Here is a tiny trained network, its code and every weight. The questions are about switching its units off for an input and a class, where a switched-off unit gives its printed mean instead of its output.

import numpy as np


def w(rows, s, z=0):
    codes = np.array(rows[::2]) - 128.0
    scale = np.full(codes.shape[1], s)
    scale[-1] = z or s
    return codes * scale


def f(y):
    return y / 2 * (1 + np.tanh(0.7978845608 * (y + 0.044715 * y**3)))


def log_softmax(a):
    a = a - a.max(-1, keepdims=True)
    return a - np.log(np.exp(a).sum(-1, keepdims=True))


def net(x, mask):
    res = np.array(x, float).reshape(1, 6) / 4 @ E
    y = f(res @ A[0][:, :-1].T + A[0][:, -1])
    res = res + np.where(mask, y, B[0][:, -1]) @ B[0][:, :-1]
    return log_softmax(res[-1] @ U[:, :-1].T + U[:, -1])


A, B = {}, {}
E = w([
[99,116,144,134,114,151],'x0',
[161,140,107,120,149,102],'x1',
[133,153,1,201,103,194],'x2',
[26,233,118,43,107,135],'x3',
[193,60,100,1,144,203],'x4',
[56,95,177,140,85,190],'x5',
],0.0079)
A[0] = w([
[83,142,188,197,145,9,42],'neuron 1',
[79,82,232,106,187,93,149],'neuron 2',
[195,16,135,237,130,57,67],'neuron 3',
[69,196,131,73,132,120,62],'neuron 4',
[176,66,34,9,199,186,94],'neuron 5',
[159,52,150,144,154,58,172],'neuron 6',
[130,40,114,26,99,198,66],'neuron 7',
[129,99,28,173,41,174,253],'neuron 8',
[191,2,145,183,149,160,39],'neuron 9',
[102,166,55,217,163,216,51],'neuron 10',
[124,151,31,171,139,145,135],'neuron 11',
[145,240,122,46,93,85,140],'neuron 12',
[87,230,109,45,88,123,3],'neuron 13',
[93,200,141,228,63,74,27],'neuron 14',
],0.007,0.0047)
B[0] = w([
[235,112,161,143,147,146,177],'neuron 1',
[124,65,163,49,124,153,190],'neuron 2',
[90,204,58,143,68,167,213],'neuron 3',
[166,88,41,101,70,173,164],'neuron 4',
[180,177,172,225,165,134,254],'neuron 5',
[62,66,100,81,99,111,183],'neuron 6',
[121,254,235,192,102,148,204],'neuron 7',
[115,62,169,38,163,27,247],'neuron 8',
[97,116,34,167,73,163,196],'neuron 9',
[184,96,210,36,117,125,177],'neuron 10',
[148,52,182,86,139,102,181],'neuron 11',
[95,122,81,104,118,138,195],'neuron 12',
[139,80,72,157,27,248,173],'neuron 13',
[196,182,204,194,144,224,174],'neuron 14',
],0.0074,0.0077)
U = w([
[253,202,245,227,148,222,46],'0',
[138,53,17,146,1,244,45],'1',
[106,84,149,121,203,153,254],'2',
[129,84,161,119,184,155,217],'3',
[202,5,206,24,138,125,33],'4',
],0.0077,0.0097)

Each question gives the input, the list of numbers given to net, and the class t.
The units are the neurons (one row each of A and B). Each row of codes is followed by its name. A weight is (code - 128) times the scale printed after its matrix; where a second scale follows, it is the last column's (A, B and U).
mask holds one flag per neuron, in row order. A switched-off neuron (its flag False) gives its mean, the last column of its row in B, instead of its output. The means were averaged over made-up inputs and are rounded, as every weight is.
A unit's drop is (log p(t) with every unit on - log p(t) with that unit switched off) / (log p(t) with every unit on - log p(t) with every unit switched off).
The circuit of an input: a set's keep is (log p(t) with only the set's units on - log p(t) with every unit switched off) / (log p(t) with every unit on - log p(t) with every unit switched off). Starting from the 12 units with the biggest drops (on a tie, the unit counted first), units are removed one at a time, each time the one whose removal leaves the highest keep (on an exact tie, the one counted first), for as long as the keep stays at least 0.8.
units of the circuit, in order: the units of the circuit, biggest drop first
k most important neurons: the k neurons with the biggest drops, biggest first
drop of u: that unit's drop, to one decimal
input [-2,-4,4,-7,4,-8], class 1: units of the circuit, in order => [neuron 9]
input [-3,-6,-7,3,-8,-8], class 0: 4 most important neurons => [neuron 14; neuron 1; neuron 8; neuron 11]
input [1,2,-8,8,-2,6], class 1: units of the circuit, in order => [neuron 13; neuron 4]
input [6,4,3,0,6,-2], class 0: 2 most important neurons => [neuron 5; neuron 7]
input [0,4,-1,7,-3,-3], class 1: units of the circuit, in order => [neuron 13; neuron 4]
input [4,-8,6,-5,5,-3], class 3: units of the circuit, in order => [neuron 8; neuron 5]
input [-5,1,-1,-6,4,-3], class 1: units of the circuit, in order => [neuron 9; neuron 3]
input [7,-1,8,-1,5,-8], class 4: units of the circuit, in order => [neuron 8; neuron 11]
input [3,3,-1,7,6,3], class 1: 4 most important neurons => [neuron 13; neuron 4; neuron 12; neuron 14]
input [-3,4,6,4,-5,-7], class 4: 2 most important neurons => [neuron 11; neuron 10]
input [-1,4,7,7,7,1], class 0: 2 most important neurons => [neuron 5; neuron 7]
input [-8,2,-8,-7,8,-3], class 0: 3 most important neurons => [neuron 5; neuron 7; neuron 8]
input [-8,-6,-7,-4,7,-2], class 2: 2 most important neurons => [neuron 6; neuron 14]
input [5,7,-4,-8,5,2], class 1: units of the circuit, in order => [neuron 9]
input [-1,-4,2,7,-2,-2], class 1: 2 most important neurons => [neuron 13; neuron 4]
input [2,-7,0,7,7,0], class 0: 2 most important neurons => [neuron 7; neuron 5]
input [-5,-6,-7,-2,-3,6], class 4: drop of neuron 8 => -0.2
input [-2,-4,-3,3,7,3], class 0: drop of neuron 7 => 0.3
input [-4,1,5,1,-4,-6], class 4: drop of neuron 1 => 0.0
input [-7,-2,-1,7,7,-5], class 0: units of the circuit, in order => [neuron 5]
